Here is a tiny trained network, its code and every weight. The questions are about switching its units off for an input and a class, where a switched-off unit gives its printed mean instead of its output.

import numpy as np


def w(rows, s, z=0):
    codes = np.array(rows[::2]) - 128.0
    scale = np.full(codes.shape[1], s)
    scale[-1] = z or s
    return codes * scale


def norm(h):
    return h / np.sqrt((h * h).mean(-1, keepdims=True) + 1e-5)


def f(y):
    return np.maximum(y, 0)


def log_softmax(a):
    a = a - a.max(-1, keepdims=True)
    return a - np.log(np.exp(a).sum(-1, keepdims=True))


def net(x, mask):
    res = np.array(x, float).reshape(1, 8) / 4 @ E
    u = 0
    for l in range(4):
        y = f(norm(res) @ A[l][:, :-1].T + A[l][:, -1])
        res = res + np.where(mask[u : u + 4], y, B[l][:, -1]) @ B[l][:, :-1]
        u += 4
    return log_softmax(norm(res)[-1] @ U[:, :-1].T + U[:, -1])


A, B = {}, {}
E = w([
[183,83,56,95,104,134,74,103],'x0',
[160,48,144,141,187,33,147,121],'x1',
[170,244,237,156,157,195,12,56],'x2',
[128,147,22,96,46,42,184,144],'x3',
[154,124,140,38,200,188,203,186],'x4',
[139,88,60,111,109,199,174,1],'x5',
[148,90,201,250,185,168,201,149],'x6',
[48,212,46,145,198,148,112,145],'x7',
],0.0065)
A[0] = w([
[146,125,188,121,141,42,211,83,17],'L0N1',
[181,164,115,100,58,79,112,51,178],'L0N2',
[149,225,150,87,144,195,152,91,7],'L0N3',
[159,155,137,3,69,77,148,226,112],'L0N4',
],0.0061,0.0012)
B[0] = w([
[158,130,81,254,68,179,119,37,184],'L0N1',
[62,185,110,183,230,47,166,133,210],'L0N2',
[174,122,101,44,66,170,116,94,205],'L0N3',
[202,88,102,163,28,123,165,168,254],'L0N4',
],0.0084,0.0037)
A[1] = w([
[140,201,93,97,7,169,199,89,74],'L1N1',
[181,218,63,32,33,140,209,198,255],'L1N2',
[168,64,184,147,163,198,71,96,3],'L1N3',
[9,234,172,136,186,3,107,148,178],'L1N4',
],0.0052,0.00076)
B[1] = w([
[146,17,89,100,20,161,130,97,209],'L1N1',
[159,77,89,242,35,108,32,203,254],'L1N2',
[217,92,126,2,112,163,65,167,183],'L1N3',
[213,191,90,220,182,57,149,179,208],'L1N4',
],0.0074,0.0052)
A[2] = w([
[98,181,61,119,97,153,146,109,45],'L2N1',
[146,111,95,138,140,99,106,217,116],'L2N2',
[121,92,64,144,86,86,129,164,253],'L2N3',
[151,118,72,106,163,128,2,144,122],'L2N4',
],0.008,0.0011)
B[2] = w([
[113,156,27,156,151,171,220,213,164],'L2N1',
[21,87,61,145,127,139,105,119,215],'L2N2',
[3,19,2,131,47,145,117,238,253],'L2N3',
[6,32,100,214,197,172,120,141,198],'L2N4',
],0.0077,0.0072)
A[3] = w([
[68,111,194,136,215,133,139,97,4],'L3N1',
[180,73,155,120,136,175,69,99,117],'L3N2',
[170,231,16,124,61,198,131,182,146],'L3N3',
[135,84,169,174,79,1,128,161,135],'L3N4',
],0.0075,0.0023)
B[3] = w([
[249,141,125,223,194,91,77,141,153],'L3N1',
[160,194,166,79,147,120,157,180,187],'L3N2',
[86,95,119,162,116,134,150,138,254],'L3N3',
[78,130,70,100,98,132,108,124,226],'L3N4',
],0.013,0.0061)
U = w([
[102,192,118,158,110,79,254,42,7],'0',
[167,184,137,149,214,101,78,141,92],'1',
[162,132,196,43,147,147,192,95,137],'2',
[80,31,8,132,25,102,163,164,226],'3',
],0.0098,0.0016)

Each question gives the input, the list of numbers given to net, and the class t.
The units are the neurons (one row each of A and B). Each row of codes is followed by its name. A weight is (code - 128) times the scale printed after its matrix; where a second scale follows, it is the last column's (A, B and U).
mask holds one flag per neuron, layer by layer. A switched-off neuron (its flag False) gives its mean, the last column of its row in B, instead of its output. The means were averaged over made-up inputs and are rounded, as every weight is.
A unit's drop is (log p(t) with every unit on - log p(t) with that unit switched off) / (log p(t) with every unit on - log p(t) with every unit switched off).
The circuit of an input: a set's keep is (log p(t) with only the set's units on - log p(t) with every unit switched off) / (log p(t) with every unit on - log p(t) with every unit switched off). Starting from the 12 units with the biggest drops (on a tie, the unit counted first), units are removed one at a time, each time the one whose removal leaves the highest keep (on an exact tie, the one counted first), for as long as the keep stays at least 0.8.
circuit, biggest first: the units of the circuit, biggest drop first
unit that matters most: the unit with the biggest drop
top k neurons: the k neurons with the biggest drops, biggest first
top k neurons in layer l: the k neurons of layer l with the biggest drops, biggest first
drop when u is switched off: that unit's drop, to one decimal
input [-2,-7,1,-1,-8,6,2,2], class 0: circuit, biggest first => [L1N2, L2N3]
input [-5,-5,6,0,-1,-5,3,-1], class 1: circuit, biggest first => [L2N3]
input [-2,1,7,4,-7,-3,7,8], class 0: top 2 neurons in layer 1 => [L1N4, L1N3]
input [-8,-2,-1,-6,-4,0,-6,-1], class 1: top 3 neurons => [L0N4, L2N3, L1N2]
input [-1,8,7,3,-7,-5,7,7], class 1: circuit, biggest first => [L2N3, L1N2]
input [-7,0,8,3,-8,-3,-8,1], class 1: circuit, biggest first => [L2N3, L0N4, L1N2]
input [1,-7,0,-7,5,-2,-4,-6], class 2: top 2 neurons in layer 3 => [L3N2, L3N4]
input [3,1,8,5,-8,2,-1,-5], class 1: top 2 neurons in layer 0 => [L0N2, L0N4]
input [3,-6,5,-2,8,6,2,-6], class 2: top 2 neurons => [L2N3, L3N2]
input [-5,0,5,-3,1,0,-7,5], class 1: top 3 neurons in layer 2 => [L2N3, L2N4, L2N2]
input [1,-6,7,-5,-1,8,-3,4], class 2: top 2 neurons in layer 3 => [L3N2, L3N4]
input [5,-8,6,0,-1,3,3,-6], class 2: top 2 neurons => [L2N3, L3N2]
input [-4,5,3,3,4,0,4,-4], class 0: top 2 neurons in layer 0 => [L0N1, L0N3]
input [-7,5,-8,0,7,7,7,1], class 0: unit that matters most => L1N2
input [-8,7,-1,3,2,8,7,-6], class 0: top 2 neurons in layer 1 => [L1N2, L1N1]
input [5,-1,3,-8,-5,8,0,-4], class 1: top 2 neurons in layer 2 => [L2N4, L2N3]
input [2,1,3,2,5,5,2,-5], class 2: drop when L2N3 is switched off => 0.3
input [-1,7,6,-7,-6,6,2,7], class 1: drop when L0N1 is switched off => 0.0
input [1,-3,3,-5,5,7,6,2], class 2: drop when L0N3 is switched off => 0.1
input [2,6,8,3,0,3,4,0], class 2: drop when L1N2 is switched off => 0.2
input [-2,-1,2,-5,6,-7,-3,-3], class 2: top neuron in layer 1 => [L1N4]
